-0.070  -0.056  -0.043  -0.113   0.173  -0.015 Out: -0.015, -0.070

   9.7    99.9    59.4  -202.5   135.0
 -58.2   170.7   -37.0  -146.1    91.2
 -62.5   195.0   160.1   -45.3    93.2
Out: 135.0, -62.5

-13.1  -17.7   13.4  -15.9    7.2 Out: 7.2, -13.1

-0.183  -0.076   0.163   0.152   0.140 Out: 0.140, -0.183

 -5.303   -5.874  -14.997  -10.528    0.692   -3.438   13.710 Out: 13.710, -5.303

-12.711   -9.511   -5.044   -6.557   -8.461
 13.358    6.364  -11.329    6.941    5.938
 -2.361   -4.621   -2.376   -4.996   -3.778
Out: -8.461, -2.361
---
[-35  30  10  48  10   5] ⇒ -35
[-230  326 -591  570] ⇒ -230
[ 9 54 81 44] ⇒ 9
[ 76 104 253  18 133] ⇒ 76
[ 5 82 17 29 91 35] ⇒ 5
[6317 5237 4883 4826 8004 2436] ⇒ 6317
[-12  -6 -38  38  -3] ⇒ -12
[232 226  48 164] ⇒ 232
---
[[-30.858, -36.221, 46.767, 28.885, 142.299],
 [-88.948, 11.784, -115.557, -9.455, -2.439]] ans = -9.455

[[1.0, 1.6, 0.1, 0.9, 1.3, 1.2],
 [1.7, 1.0, 0.7, 1.8, -1.9, 0.9],
 [1.0, 0.6, -0.2, 1.1, 0.0, 0.4]] ans = 0.0

[-0.92, 1.41, 0.75, 0.13, -0.07, -1.41] ans = -0.07

[-0.16, 0.17, -0.17, -0.09, -0.02] ans = -0.09

[-0.14, 0.03, 0.20, 0.07, -0.10, 0.02] ans = -0.10

[[-16.682, -72.723, -21.531, 126.387, 65.079],
 [-104.734, -67.771, -48.780, -45.628, -133.753]] ans = -45.628

[[-0.997, -1.153, 1.365, 1.979, 0.482],
 [0.295, 0.276, -2.165, 1.026, 0.519]] ans = 1.026

[[-0.85, 1.15, 3.08, 6.43, -7.59, 11.88, -1.45],
 [-9.16, 12.85, 2.67, 0.55, 7.31, -18.21, 6.49]] ans = -18.21

[[-0.118, 0.057, 0.133, 0.168, 0.174],
 [-0.123, -0.109, -0.096, 0.028, 0.174],
 [-0.123, -0.097, 0.015, 0.168, 0.174]] ans = 0.168

[[177.1, 74.6, 177.1, -28.5, 94.4, 106.7, 166.1],
 [51.0, 90.7, 51.0, -190.0, -69.0, 70.0, -47.7],
 [-72.1, 81.4, -72.1, -102.2, 119.6, 47.6, -61.2]] ans = 47.6
---
[[-1.98, 0.25, -0.44, -1.73, 0.06], [-1.02, 0.08, -0.29, -0.92, -0.21], [0.68, 0.78, 0.93, 1.53, 0.40]] → -1.02
[[-0.13, -0.14, 0.13, -0.14, 0.00, 0.10], [-0.14, -0.09, -0.14, -0.08, -0.09, -0.09], [-0.12, -0.12, 0.00, -0.14, -0.11, -0.11]] → -0.14
[[-0.01, 0.03, 0.10, -0.20, 0.13, 0.03], [-0.15, -0.23, 0.00, 0.07, -0.14, 0.02], [-0.13, -0.13, 0.09, -0.17, 0.04, 0.02]] → -0.15
[[-0.04, 0.18, -0.18, 0.13], [0.21, -0.14, 0.15, -0.09], [-0.02, 0.13, 0.16, 0.07]] → 0.21
[[-0.1, -1.6, -0.7, -0.9, -2.0], [1.0, 1.7, 2.3, -1.1, 0.0], [-0.2, -1.3, -0.5, -1.3, -0.9]] → 1.0
[[33.96, 94.21, -16.22, 167.87, 105.16], [4.56, -27.47, 113.37, -4.81, 78.78], [41.62, -122.33, 136.27, -9.44, 103.26]] → 4.56
[[1.164, -1.632, -2.321, -2.146, -0.532], [-2.272, -1.416, 1.300, -0.803, -2.191], [-1.059, 1.404, -1.114, -2.236, -2.191]] → -2.272
---
array([ 72,  50, 103, -68]) => 50
array([ -84, -106,    6,  -83,  -36,   46,  -65]) => -106
array([ 26,  50,  80, -22, -66]) => 50
array([  96,   -3,   40,   69, -101,  -60]) => -3
array([-18,  27,  79,   6, -14,  -8]) => 27
array([  4, -12, -83,  10]) => -12
---
[[ -46 -310 -377  458 -191   13 -472]
 [ 491  -25  178  597  290 -834  -89]] ans = 290

[3188 4627 2154 7628 5090 5530 7758] ans = 5090

[8767 3131 2652 5503] ans = 3131

[[136 181 144   0 205]
 [175 131 169 140 172]] ans = 169

[[384 174  80  60 886 595  76]
 [355 218  33  67 569 492 254]] ans = 569

[[213  56 167 229 111]
 [129 253 166 202 126]
 [218  96 199 134 150]] ans = 199

[[-10  -9 -14 -10 -14  -7]
 [ -8  -4 -28 -21  25 -22]] ans = -21
---
[-25 -52  11  43   4  78  -1] out 78

[[ 29 -28  24  25 -22 -22]
 [ 34  -2  25  77 -30 -34]] out -22

[[  1   3  -1   3   1   3   1]
 [-54 -10  -4 -77  14 -60 -31]
 [ -2  -2   3  -3  -3   3  -2]] out 3

[[ 23  43   7  37]
 [ 94  27  39 -48]] out 7

[[ 19  32  28  76  15 -37  24]
 [ 87 -10 -23  59 -13 -80   1]] out -37

[-18 -69 -65  31 -11 -85] out -11
---
53,22,85,69,74,77,49 yields 22

50,37,52,25,95,36
54,72,15,45,89,69
52,30,69,25,84,27
yields 37

278,22,-5,82,34,-182
638,104,-79,119,124,-958
yields 22

3093,7993,6529,6938,1355,7748 yields 7993

8,2,7,4 yields 2

8,42,95,27 yields 42

1,8,4,2 yields 8
---
[[582 269 739 450 188 282 497]
 [538 454 946 289 400 546 139]] | 739

[3103 7036 5611 8079 3364 5288] | 7036

[ 818  -21 -585 -521  388 -713  560] | 560

[842 660 806 113 961 370 257] | 842

[[ 74 121 196 122]
 [147 149 138  57]
 [161 151 154  72]] | 161

[6502 8348 2006 7202 1784] | 7202

[-15   3  25 -39] | 3

[  0 -26 -15 -13  40] | 0
---
array([[-34, -34, -14, -28,  38],
       [-20, -32, -26, -26,  -9],
       [ 42, -34, -31,  71,  91]]) ⇒ -34

array([[ -17,   47,   17,  -59,   28,   13],
       [ -52,   -7,   60,  -61,   29,  -33],
       [ -72,   -5, -100,  -38,   98,   38]]) ⇒ -17

array([[-33,   8,  78,  -3,  32, -32,  -2],
       [-11,  -3,  10,  19,   7,  -4,  18],
       [-40,   1,  -1,  10,  22, -35, -34]]) ⇒ -33

array([[-14,  -2,  -6,  -8,  16,   3],
       [ 62, 103,  77,  31, -13, -46],
       [ -3, -37, -42,  66,  42,  80]]) ⇒ -14

array([[ 84,  38,  -6, -37, -40,  -9],
       [ 84, -18,  12, -55,  -6, -41],
       [ 78,  33,  -5, -33, -47, -16]]) ⇒ 84

array([[-16, -21,  58, -99, -59],
       [  6,  -8,  -6, -99, -97],
       [ 38,  53, -49,  66, -13]]) ⇒ -16
---
7104	5889	1082	9109 -> 9109

190	267	430	417	250	485	403
222	810	421	293	203	114	107
473	209	389	355	485	493	190
-> 190

120	77	32	150	192	40	107 -> 107

52	38	89	19	48	26	49 -> 49

47	161	224	6 -> 6

19	71	98	49	76	32 -> 32
---
[ -35 -101  -91 -106  -80   19  -19]
-80

[[-96  89 -84 -44   5]
 [ 84  61  67 -65 -68]]
5

[[-34 -40  77   8 -52]
 [ 35  98 -18 -76  45]]
-52

[[ 76  -7 -82 -13 -34 -13]
 [ 76 -14   4  45 -44 -17]
 [ 34   0  64 -63  12  54]]
-34

[[  11  -11  -29  -34]
 [ 106  -66  -70 -102]]
106

[-19  18  87   2 -41 -26]
-41
---
(80, -43, 2, -38, 86) ans = -43
(30, 50, -32, 22, -21, -99) ans = 50
(-69, -80, -15, 24, -85, 36) ans = -80
(20, -29, -48, 2, 90) ans = -29
(28, 40, 65, -80, 9, 107) ans = 40
(28, -48, -31, 92, 41, -56) ans = -48
(2, 40, 102, 17) ans = 40
(30, 71, -77, 63, -97) ans = 71
